Here is a tiny trained network, its code and every weight. The questions are about switching its units off for an input and a target symbol, where a switched-off unit gives its printed mean instead of its output.

import numpy as np


def w(rows, s, z=0):
    codes = np.array(rows[::2]) - 128.0
    scale = np.full(codes.shape[1], s)
    scale[-1] = z or s
    return codes * scale


def norm(h):
    return h / np.sqrt((h * h).mean(-1, keepdims=True) + 1e-5)


def f(y):
    return y / 2 * (1 + np.tanh(0.7978845608 * (y + 0.044715 * y**3)))


def softmax(a):
    e = np.exp(a - a.max(-1, keepdims=True))
    return e / e.sum(-1, keepdims=True)


def log_softmax(a):
    a = a - a.max(-1, keepdims=True)
    return a - np.log(np.exp(a).sum(-1, keepdims=True))


def net(x, mask):
    ids = ['αβγεζθλμπτψω'.index(c) for c in x.split()]
    T = len(ids)
    res = E[ids] + P[:T]
    u = 0
    for l in range(2):
        r = norm(res)
        for j in range(2):
            rows = slice(3 * j, 3 * j + 3)
            q, k, v = (r @ M[l][rows].T for M in (Q, K, V))
            z = softmax(np.where(np.tri(T) > 0, q @ k.T / 3**0.5, -1e9)) @ v
            o = O[l][rows]
            res = res + np.where(mask[u + j], z, o[:, -1]) @ o[:, :-1]
        u += 2
        y = f(norm(res) @ A[l][:, :-1].T + A[l][:, -1])
        res = res + np.where(mask[u : u + 4], y, B[l][:, -1]) @ B[l][:, :-1]
        u += 4
    return log_softmax(norm(res)[-1] @ U[:, :-1].T + U[:, -1])


Q, K, V, O, A, B = {}, {}, {}, {}, {}, {}
E = w([
[90,57,213,112,138,33,25,60,73],'α',
[159,125,111,154,90,91,132,74,88],'β',
[115,163,111,100,175,174,45,148,86],'γ',
[114,171,100,147,166,91,88,71,166],'ε',
[140,97,58,120,151,193,92,154,150],'ζ',
[112,138,192,37,71,182,98,115,104],'θ',
[111,151,88,111,92,162,97,40,158],'λ',
[164,74,228,132,110,118,95,143,191],'μ',
[194,86,109,79,161,167,137,89,98],'π',
[137,110,162,73,188,109,183,163,219],'τ',
[209,192,206,139,148,130,90,73,118],'ψ',
[130,159,151,91,166,105,194,142,5],'ω',
],0.026)
P = w([
[151,132,135,62,108,4,59,115,137],'0',
[142,130,135,68,119,67,57,114,130],'1',
[145,127,139,61,133,102,71,114,135],'2',
[131,128,140,91,138,129,81,107,131],'3',
[120,132,155,108,142,148,98,103,126],'4',
[124,130,149,130,146,173,120,109,123],'5',
[110,119,153,145,146,190,156,92,124],'6',
[104,121,152,165,156,203,167,103,118],'7',
[105,130,164,172,157,224,195,85,116],'8',
],0.013)
Q[0] = w([
[202,160,194,72,221,194,127,14,99],'L0H1',
[41,151,142,163,105,134,111,102,108],'L0H1',
[180,84,252,88,162,195,38,1,134],'L0H1',
[143,74,124,135,178,46,222,220,137],'L0H2',
[202,104,197,66,218,185,143,208,147],'L0H2',
[97,114,77,107,201,188,166,126,33],'L0H2',
],0.0082)
K[0] = w([
[136,164,234,213,219,211,232,123,139],'L0H1',
[123,164,111,153,99,167,151,48,111],'L0H1',
[183,134,160,169,200,247,245,119,135],'L0H1',
[46,107,91,106,178,2,167,240,67],'L0H2',
[155,174,172,116,120,130,209,233,204],'L0H2',
[35,118,100,111,164,203,219,66,86],'L0H2',
],0.0078)
V[0] = w([
[112,245,56,86,37,117,130,125,186],'L0H1',
[227,1,86,48,177,111,178,65,133],'L0H1',
[100,126,97,68,42,157,121,173,150],'L0H1',
[119,55,113,150,114,192,113,101,122],'L0H2',
[99,186,160,33,116,149,189,177,106],'L0H2',
[182,104,67,151,101,73,35,180,137],'L0H2',
],0.0061)
O[0] = w([
[5,131,96,170,155,87,2,149,114,77],'L0H1',
[186,105,69,65,106,138,142,116,132,254],'L0H1',
[132,153,138,153,110,90,119,193,63,87],'L0H1',
[64,126,153,143,107,136,104,158,159,128],'L0H2',
[150,150,160,149,150,54,91,192,89,125],'L0H2',
[173,113,154,175,117,132,81,27,78,112],'L0H2',
],0.009,0.0065)
A[0] = w([
[124,145,239,166,190,156,79,72,87,28],'L0N1',
[59,44,79,126,178,203,109,100,5,255],'L0N2',
[63,83,157,208,163,117,104,156,55,118],'L0N3',
[86,253,82,68,57,124,121,150,82,177],'L0N4',
],0.0057,0.0027)
B[0] = w([
[136,243,130,148,191,149,168,93,172,172],'L0N1',
[96,55,217,101,89,173,126,122,85,252],'L0N2',
[196,125,159,231,229,90,214,46,100,98],'L0N3',
[2,106,134,163,143,160,169,92,127,185],'L0N4',
],0.0086,0.0031)
Q[1] = w([
[109,161,142,173,132,66,131,168,80],'L1H1',
[157,156,188,69,158,172,182,39,172],'L1H1',
[147,99,102,52,175,119,179,123,154],'L1H1',
[116,154,163,105,111,224,122,43,158],'L1H2',
[214,140,137,8,177,157,194,100,185],'L1H2',
[136,146,103,231,109,58,80,142,89],'L1H2',
],0.011)
K[1] = w([
[129,129,93,106,69,65,59,117,94],'L1H1',
[101,142,166,124,148,199,248,124,125],'L1H1',
[175,197,146,180,159,140,201,138,113],'L1H1',
[144,142,164,142,99,220,193,167,184],'L1H2',
[181,199,149,108,188,185,225,129,112],'L1H2',
[116,85,133,68,122,82,36,107,106],'L1H2',
],0.011)
V[1] = w([
[151,146,27,193,129,200,97,13,90],'L1H1',
[192,100,123,160,180,132,108,163,240],'L1H1',
[99,253,177,245,89,220,174,181,239],'L1H1',
[105,235,100,84,184,52,175,43,121],'L1H2',
[19,137,61,2,239,142,185,79,165],'L1H2',
[120,86,99,134,93,213,111,162,117],'L1H2',
],0.0061)
O[1] = w([
[184,97,79,132,136,157,103,136,182,68],'L1H1',
[147,84,163,152,116,3,120,70,126,149],'L1H1',
[160,126,139,74,103,63,1,78,99,1],'L1H1',
[123,98,194,156,176,157,130,90,166,186],'L1H2',
[141,49,98,205,178,78,170,155,47,205],'L1H2',
[133,113,102,154,93,115,55,136,143,82],'L1H2',
],0.0098,0.0058)
A[1] = w([
[129,134,110,230,184,133,111,120,149,110],'L1N1',
[91,57,150,94,43,160,135,150,99,31],'L1N2',
[102,93,82,100,130,158,162,157,162,253],'L1N3',
[163,129,171,254,39,167,118,107,107,180],'L1N4',
],0.0095,0.0047)
B[1] = w([
[163,155,78,147,150,192,145,125,128,133],'L1N1',
[174,184,121,167,133,134,76,124,81,165],'L1N2',
[133,127,166,158,93,102,76,142,108,255],'L1N3',
[70,119,91,5,176,133,99,103,130,169],'L1N4',
],0.016,0.0068)
U = w([
[102,170,136,112,159,53,147,214,100,242],'α',
[117,74,201,191,158,53,157,116,60,131],'β',
[200,210,135,179,191,113,114,97,138,109],'γ',
[186,89,47,54,174,139,160,117,91,30],'ε',
[123,77,125,156,201,146,20,193,116,142],'ζ',
[173,244,206,108,83,98,95,117,115,144],'θ',
[172,70,252,126,178,126,68,83,179,1],'λ',
[96,122,100,208,115,109,142,104,192,238],'μ',
[58,74,73,117,84,127,128,120,151,162],'π',
[255,60,125,188,78,152,124,153,112,87],'τ',
[132,96,216,155,89,60,136,183,204,187],'ψ',
[104,155,206,126,158,213,162,194,101,87],'ω',
],0.0081,0.0047)

Each question gives the input, a string of symbols that net reads in full, and the target symbol t.
The units are the heads (3 rows each of Q, K, V and O) and the neurons (one row each of A and B). Each row of codes is followed by its name. A weight is (code - 128) times the scale printed after its matrix; where a second scale follows, it is the last column's (O, A, B and U).
mask holds one flag per unit, layer by layer, with each layer's heads first. A switched-off unit (its flag False) gives its mean, the last column of its rows in O or B, instead of its output. The means were averaged over made-up inputs and are rounded, as every weight is.
A unit's drop is (log p(t) with every unit on - log p(t) with that unit switched off) / (log p(t) with every unit on - log p(t) with every unit switched off).
The circuit of an input: a set's keep is (log p(t) with only the set's units on - log p(t) with every unit switched off) / (log p(t) with every unit on - log p(t) with every unit switched off). Starting from all 12 units, units are removed one at a time, each time the one whose removal leaves the highest keep (on an exact tie, the one counted first), for as long as the keep stays at least 0.8.
circuit, biggest first: the units of the circuit, biggest drop first
most important unit: the unit with the biggest drop
top k neurons: the k neurons with the biggest drops, biggest first
top k neurons in layer l: the k neurons of layer l with the biggest drops, biggest first
which heads matter: for each layer, one digit per head in row order, 1 if its drop is at least 0.15 and else 0, layers parted by /
drop of u: that unit's drop, to one decimal
input μ π ζ γ β, target π: circuit, biggest first => (L1N4; L0H2)
input ζ π τ τ λ μ π, target τ: most important unit => L0H1
input α π ω ζ, target ω: which heads matter => 00 / 10
input λ θ μ, target θ: which heads matter => 10 / 01
input τ λ ψ α ψ ζ, target λ: top 2 neurons => (L0N1; L0N2)
input τ ε ψ θ θ β ψ π, target λ: circuit, biggest first => (L1H1; L1H2; L0N1)
input λ λ λ π α μ μ μ λ, target θ: circuit, biggest first => (L1H2; L1H1)
input π ε π μ, target τ: circuit, biggest first => (L0H1; L1H2)
input π π τ ψ β α μ π ζ, target τ: which heads matter => 10 / 00
input θ π γ ε β μ, target θ: which heads matter => 00 / 01
input λ β π λ, target τ: circuit, biggest first => (L0H1; L1N3; L1H1)
input τ π α ψ λ, target λ: which heads matter => 10 / 11
input λ λ β λ λ, target ζ: circuit, biggest first => (L0H1; L1H1)
input ε α λ μ μ π, target τ: top 2 neurons in layer 1 => (L1N4; L1N3)
input λ τ π π λ, target τ: top 3 neurons => (L1N3; L1N4; L0N1)
input θ β τ π μ α π θ, target τ: which heads matter => 10 / 01
input ω β β α λ γ τ τ γ, target β: which heads matter => 00 / 11
input ζ π β, target ε: which heads matter => 01 / 00
input μ τ μ λ ψ ω λ, target ω: which heads matter => 00 / 10
input θ ω μ λ ζ λ λ ζ ζ, target ζ: which heads matter => 00 / 00
input γ π ε, target τ: which heads matter => 10 / 10
input λ ε ζ τ β ω ω λ, target ω: drop of L1H1 => 1.1
input τ τ λ τ λ, target β: drop of L0N4 => -0.1
input θ π ζ, target τ: drop of L1N3 => 0.1
